(in the rows, 128 means zero)
Each row has a class, written after it.
[125 136 107 149 119 153 101 114 152 107 142 134 134 120 131 135 124 144
  80  92 130 149 163 134 128 103 162 131 147 120 135  76 118 128 113 148
 138 136 175]
X
[ 90 161 141 103 113 160  93 141 107 133 132 129 138 142 133 136 164  98
 169 154 131 152 120 170 120 122 144 107  99 161  96 165 173 111 154  87
 115 155 116]
N
[214 187 130 180 149 164 169 113  83 114 120 159  90 130 122 121  86 143
 113  94 228 133 142 184  96  97 134  79 174 152 140  94 127 146  71 104
 125  68  98]
G
[129 155 143 115 136  81 155 102 106 126  86 127 110 127 119 206 144 160
 160 151  94 111 119 196 111 109 139 144 110 122 103 144 114 135 120 117
 129 128 125]
T
[146 129 144 139 141 191  99  97 115 100 121 125 102 112 130 142 139 141
 111 112 130 144 124 163 112 116 127 118 161 137 112  62 144  95 115 157
 100 110 152]
X
[112  91 115 120 109 120 156 143 156 145 136 127 158 136  90 123 121 139
 102 108  84 138 159 130 148 120 128 127 110 123 147 124 107 131 134 130
 144 143 148]
N
[ 90 128 152 137 140  61 147 129 144 123 121 127 133 113 124 188 135 154
 104 107  95 129 124 101 123 110 131 160 131 103 145 100 117 162 148 151
 123 120 159]
K
[155 124 145 128 159 109 169 144 122 131 117 147 120 135 118 130 101 119
 125  96 148 133 118 146 121 115 101 114 142 126 152  96 139 151 130 125
 103  93 126]
E
[129 129 153  96 129 173 160 133  72 159 125 145 110 123 116 151 149 127
 185 149  88 137 113 219 107 124  93 116 133 167 100 144 160  79 159 113
 108 109 105]
N
[100 104 109  85 114  69 182 173 137 155 130 129 147 118 126 138 117 143
 132 143  66 110 138 123 137 140 118 137 100 122 122 166 122 116 175  98
 123 160 102]
M
[103 155 145 174 138  71 113 111 150 108 146 131 148 113 128 174 132 157
  59  99 137 136 114  77 106 101 148 142 154 102 154  55  96 167 121 174
 132 107 194]
H
[ 68 230 145 178 103  88 108 102 116 134 122 121 140 127  65 206 154 170
  82 125 107 184 155 128 114  95 181 111 126 105 130 100 100 153  90 165
 187  95 171]
E
[ 94  96 121  88 114  73 197 177 143 153 135 131 148 122 104 120 127 127
 122 138  61 103 134 118 155 152 106 119  84 107 138 165 134 119 169 106
 122 145 121]
Y
[170 100 117 147 160 161  96 100 126  89 102 127 103 105 155 147 138 127
 100 102 149 108 103 171 113 132 114 138 171 107 129  66 128 103  92 146
  78 123 143]
U
[ 88 119 114 105 136 112  87 144 165  81  92 112 135 127 143 123 154  93
  85 123 132 109 114 165 176 133 133 113 107 101 119  99 146 161 118 108
  91 175 136]
Y
[ 94 140 160 111 126 103 163 135 125 129 123 125 134 147 114 138 131 126
 128 120  84 128 122 138 144 109 107 120 126 140 116 133 155 147 155 121
 111 138 117]
G
[ 76 129 160 135 104 144 142 132 112 146 131 105 124 132  63 153 145 149
 136 142  58 160 134 138 136 133 117 109 114 130 113 126 137 103 146 162
 138 128 131]
K
[ 60 127 161 107 118  59 177 134 120 167 133 124 143 135 103 180 150 145
 166 149  35 124 103 125 127 116 104 150  98 127 112 152 126 125 188 123
 133 136 134]
T
[178 100 104 102 138 140 162 158 132 120 136 136 128 139 139  75  95 110
 155 109 147 103 130 145 137 145 121 102 123 132 124 154 159 100 137  88
  97 140 101]
U
[120  95 106 108 118 163 194 153 126 156 136 151 119 132 120 101 110 119
 139 110 101 132 147 177 139 122 100 112 109 148 134 152 136 108 164  83
 124 138 110]
X
[ 62 101 126  86  93  55 178 176 128 183 155 124 174 142  83 111 137 121
 158 154  30 125 133 103 161 167 112 122  69 120 114 211 140 111 193 109
 146 167 121]
U
[106 156 112 163 133 138 122 145 130  93 125 154 123 105 143 142 136 110
  49 103 173 135 130 148 130 112 148  98 138 116 168  64 137 159  95 106
 108 123 146]
Y
[104 128 112  85 123 106 188 166 110 156 137 151 128 115 145 149 118 130
 148 144  88 114 132 159 117 128 123 133 108 142 114 182 141 111 181  86
 121 141  93]
M
[109  97 113 122 127  67 208 176 122 146 144 150 138  88 137 177 128 144
 104 132  97 101 116 111 115 137 108 151 117 106 165 141 108 122 168  83
 120 116 120]
B
[130 169 121 150 134 100  91 114 149  96  95 102 129 129 111 156 150 147
  83 109 149 130 135 145 150 118 143 100 134 100 124  77 117 159  59 135
 133 145 148]
Y
[111 108 110 110 108 113 204 215 116 173 180 159 150 148  99  66 104 110
 136 119 104 133 146 109 141 156 103  69 111 152 144 176 153 107 165  77
 128 132  97]
W
[109 107 119 102  96 142 161 185 141 150 166 121 153 162  76  55 110 115
 146 139  94 139 141  98 154 154 114  65  87 141 111 183 160  96 164 112
 139 157 115]
H
[109 168 171 141 125 115 145 119 116 138 149 139 145 132 100 151 126 136
 120 105 120 155 142 109 112  92 143 124 135 150 140  99 133 145 133 150
 134  96 152]
N
[118  81 103  79 132  71 204 167 140 148 118 140 134 108 163 145 126 135
 142 137  73  77 119 148 129 146 121 164  96 105 137 184 126 110 192  69
 103 166  98]
U
[ 52 151 141 131 116  84 104 139 133 100 117 127 156 105 125 188 170 127
  75 136 106 143 128 119 131 117 160 140 105 114 142 103 127 160 133 119
 121 148 154]
N
[128 112 144 105 160  68 135 112 136 106 103 133 118 112 169 197 141 140
 130 125 104  94  93 141 117 111 119 173 133 112 120 102 128 141 151 127
  85 133 147]
T
[105 175 127 116 147 143  52  90 137  68  92 125 116 125 194 184 174 122
 107 143 157 124  93 182 111 104 175 144 141 119  93 111 145 147 128 118
  94 162 154]
H
[ 58 186 138 146 125  97  77 100 133  82 107 124 131  90 164 252 195 139
  63 147 119 126 101 142 101  97 182 177 141  96 130  91 118 147 129 129
 110 139 173]
B
[189 121 115  82 152 172 127 126 124 103 122 133 101 123 182 110 113 118
 175 119 164 110 132 173 103 128 141 123 132 147  92 144 165  81 143  90
  86 137 109]
X
[101 147 126 158 125  44 240 165  86 168 117 161 120  95  83 172 100 156
  97 126 108 121 147 159 117 116 100 118 112 126 176 124  79 171 125  97
 148  93  88]
M
[ 92 136 126 115 123 149 150 170  97 140 136 150 115 139 126 120 133  92
 158 126 135 141 124 167 135 133 126  92 107 151 121 170 169 125 153  84
 110 133 104]
K
[130 159 154 142 132 198  87  99 127 108 127 110 112 143  90 131 145 132
 137 128 127 152 137 179 123 118 131  92 154 137  98  95 154  95 110 165
 110 116 133]
W
[135 161 134 103 154  88 115  80 134  90  63 109 103 120 151 203 157 159
 145 143 102  91 105 213 123 108 146 166 126 102  90 137 121 144 121 122
 113 154 125]
U
[120 133 125 112 114 105 117 145 145 124 150 118 140 112 139 174 141 138
 123 140 106 119 135 105 121 127 153 144 116 110 121 143 134 106 154 128
 118 153 139]
B
[ 82 137 133 117 135 112 124 142 122 102 105 133 127 119 147 177 161 103
 111 142 122 117 102 177 133 115 135 133 117 122 127 127 139 151 142  90
  97 147 123]
B
[132 129 132  88 151 142 107 138 119  87  92 141 118 123 179 148 151  96
 129 134 155 111 103 190 135 118 133 137 124 144 113 126 161 147 137  87
  76 149 112]
N
[ 77  91 145  94 147  21 205 151 132 148 107 137 128 109 142 192 135 145
 128 125  63  96  98 127 135 127  93 180 113 106 150 135 108 164 187 118
 106 130 127]
K
[110 185 148 100 129 117 103  89 111 108  91 106 110 134 122 171 156 144
 167 150 104 132 132 198 124 110 151 133 108 137  76 140 135 132 123 127
 134 146 125]
X
[154  81 107  54 142 127 187 155 130 143 102 134 112 139 165 109 121 111
 206 144  90  77 117 199 142 146 101 136  91 132 101 217 164  92 186  61
  90 169  65]
U
[ 80 134 143 166  83 181 166 170 108 176 171 125 146 152  14  61 123 113
 114 113  80 181 155 124 153 137  94  30 118 147 136 108 148  93 108 148
 160 109 131]
Y
[ 86 102 116  82 118  92 157 120 156 130  98 125 134 129 145 173 148 147
 111 141  41  98 126 188 152 115 113 176 111 108 108 156 123 133 180 117
 113 170 128]
G
[146 137 133 135 124 204  80  97 126 102 112 100 116 146  92 134 143 131
 139 124 132 152 132 169 128 125 135  85 143 135  86  94 159  80  88 155
 114 138 139]
T
[109 141 152  76 120 201 133 113 109 131  98 109 107 157  84 115 156 110
 192 162  66 136 121 235 154 132  94  88 111 149  71 156 186  82 142 133
 110 142 101]
Y
[169 119 149  83 170 125 153 128 126 134 104 137 104 149 154 139 117 109
 186 123 140 111  95 180 121 120  96 139 137 131 116 139 152 128 163 114
  77 119 110]
E
[146 125 144 126 157  91 139 109 133 114 117 133 120 118 145 176 122 143
 128 112 135 112 105 135 113 107 124 149 143 123 126  89 126 142 134 135
 103 118 148]
T
[ 66 130 120 109  91 123 129 121 167 140 129 113 149 148  91 151 150 153
 108 145  44 139 138 146 155 113 133 135  97 115 111 154 122 130 163 155
 158 173 159]
H
[196  81 134 103 172 145 157 130 145  87  95 127 107 133 155  83  90 100
 132  73 182  92 124 152 144 120 108 118 141 136 143  80 141 149 108 115
  65 122 110]
X
[142 100 138 105 156  82 190 135 133 115 103 148 116 113 159 145 109 131
 108 109 119  89 109 156 127 111  97 152 145 124 140 107 129 154 156 113
  86 117 112]
G
[101 165 160 117 126 116 175 123 111 153 137 144 128 147 106 144 128 138
 156 135  95 136 115 145 118 104 116 119 123 147 117 151 141 143 169 140
 138 116 130]
H
[ 88 189 133 164 117  75 102 115 147  99  89  95 144 137  66 185 151 163
  49 121 124 166 148 115 149 118 164 103 123  89 140  75  96 174  65 157
 161 130 158]
E
[137 102 140  80 166  77 188 121 133 131  86 136 112 118 160 159 115 135
 163 123  94  81 103 179 115 108  97 173 132 121 121 136 120 147 177 104
  81 133  97]
M
[117  87 141 100 146 103 172 118 118 133  93 133 116  88 137 198 151 154
 121 146  75 104 104 183 110 127  94 175 125 118 133 111 105 114 161 123
 102 119 124]
N
[142 143 135 162 135 166 148 106  89 140 132 145 109 111 118 158 132 137
 128 116 132 136 118 184  99 120 117 122 158 133 136 101 128  98 113 136
 116  96 132]
U
[ 24 167 140  73 119  58  69 107 146 110  85 107 145 126 157 235 199 127
 135 182  48 133  99 177 126 122 166 189  87  90  84 157 131 141 184 131
 114 181 157]
E
[141 127 119  85 166 149  40 100 149  48  73 117  96 126 210 161 153 103
 142 132 170 103  95 203 131 118 163 158 135 117  80 118 165 137 129 117
  65 160 135]
K
[152  92 127 128 154 133 191 125 112 121 105 150  98 103 135 160 121 148
  97 131 122  95  97 184 115 130  85 139 144 119 149 100 106 127 139 133
 100 101 123]
H
[138  89 115 109 150  50 139 128 158  92  64 101 118 124 130 179 137 152
 100 131  98  84 118 154 163 131 115 157 111  90 126 105  89 172  93 118
 115 174 122]
T
[119 139 126  71 109 121 145 139 126 131 140 132 136 135 147 136 127 128
 157 145  85 116 142 149 129 129 147 129 109 139  88 186 169  99 179 113
 112 155 111]
G
[156  86 115 107 110 159 202 207 112 161 168 146 140 166  99  19  83  93
 151 115 126 124 145 111 152 159  79  59 110 161 123 184 178  96 158  76
 112 135  72]
G
[140 101  97 126 138 140 109 131 182 105 122 123 122 138 140 124 127 138
  86 101 122 116 138 152 150 120 119 129 146 109 133  99 118 131 125 126
 106 163 139]
W
[131 189 144 100 149 107 152  91 100 106  80 133  93 112 158 215 146 159
 158 143 124 122 128 227 108  92 153 154 133 138 101 127 124 143 124 103
 122 126 119]
X
[ 99 123 125  81  92 142 149 174 122 160 172 121 157 159  91  62 119 104
 183 130  82 147 163 117 145 150 135  83  84 155  95 189 172  80 171 105
 136 158 119]
X
[ 84 160 169  88 136  77 129  83 138 124  97 113 126 135 141 203 163 152
 160 159  61 109  93 165 114 101 132 176 111 114  90 149 126 145 186 157
 110 149 146]
H
[ 32 147 143 101 112  64  62 117 165  82  91  88 169 120 128 206 194 130
  83 152  69 134 129 119 157 122 169 168  87  94 107 116 123 164 133 142
 120 187 162]
N
[ 34 178 129 165 110  82 128 116 120 131 126 138 145  99 127 200 169 138
  83 130  98 141 120 144 116 107 165 147 115 104 147 114 110 148 147 109
 138 135 153]
U
[132 183 135 155 144  75 180 124  92 137 118 154 102  88 137 210 133 166
  98 130 136 119 125 169 106 109 127 134 134 115 156 100  96 163 108 110
 138  99 125]
Y
[ 86 147 125 113 123 151 137 145 112 129 114 137 119 128 126 132 136 105
 139 146 125 137 124 185 132 117 130 105 115 146 115 147 151 126 155  84
 104 147  93]
M
[135 105 119  62 152  84 133 133 160 103  92 113 118 120 177 168 149 146
 152 158  91  78 109 168 130 143 120 169 114 103  93 164 136 110 175  96
  84 167 102]
W
[159 138 134 150 156 156  82  65 122  89 103 127 101  93 162 219 149 168
 111 126 141 127 110 179  84 102 155 163 172 112 108  53 116 101 102 164
 108 104 169]
T
[125 150 133 114 126  81  69  91 157  75  76  84 134 145 107 147 143 144
  91 132 113 117 136 157 161 122 143 127 121 107  82 105 122 160  81 162
 124 161 139]
G
[143 159 160 101 136 205  90  82 114  98 102 110  96 146 124 160 154 137
 175 157 104 134 105 216 119 109 126 113 141 142  65 127 169  89 139 168
  96 135 130]
H
[ 77 135 135  95  80 127 188 171 105 198 185 132 164 150  66  76 117 124
 192 144  64 163 172 107 129 149 134  85  73 162 107 208 156  79 189 106
 173 133 115]
X
[115 146 122  98 110 138 179 160 113 166 150 141 134 142 116 110 129 126
 164 142  91 129 143 151 138 135 118  95 101 140 115 178 160  94 166  93
 131 134 103]
Y
[108  95 146 135 131  82 170 160 147 128 133 118 147 127  86 125 119 120
  94 107 109 122 118  94 147 128  98 118 121 117 161  98 119 162 133 123
 118 135 132]
B
[ 86 129 152 118 134  48 140 132 157 118 121 119 144 109 123 170 141 143
  85 118  72 111 113 111 145 114 118 153 118  96 139  85 120 163 147 149
 111 141 164]
Y
[117 121 114 141 128 155  90 154 141  91 117 116 138 149 115  71 131  76
 108 110 165 131 122 141 162 143 127  81 114 125 122 119 164 137 101  96
  96 164 116]
U
[166 156 129 165 148 131 126 127 114  99 107 134  96 128 116 138 114 148
 102  98 176 135 131 152 125 109 134 103 152 130 129  91 125 153  74 130
 130  96 132]
K
[132 113  91 168 113 157  98 131 178 110 147 121 148 143 108 100 111 139
  55  85 147 150 150 109 147 113 138  94 140 114 141  78 110 137  92 154
 148 147 171]
H
[115 157 128  92 129 100 134 107 119 147 133 132 127 114 180 192 154 152
 187 147  79 101 107 168  88 117 158 178 119 117  91 181 137  90 190 109
 115 151 129]
U
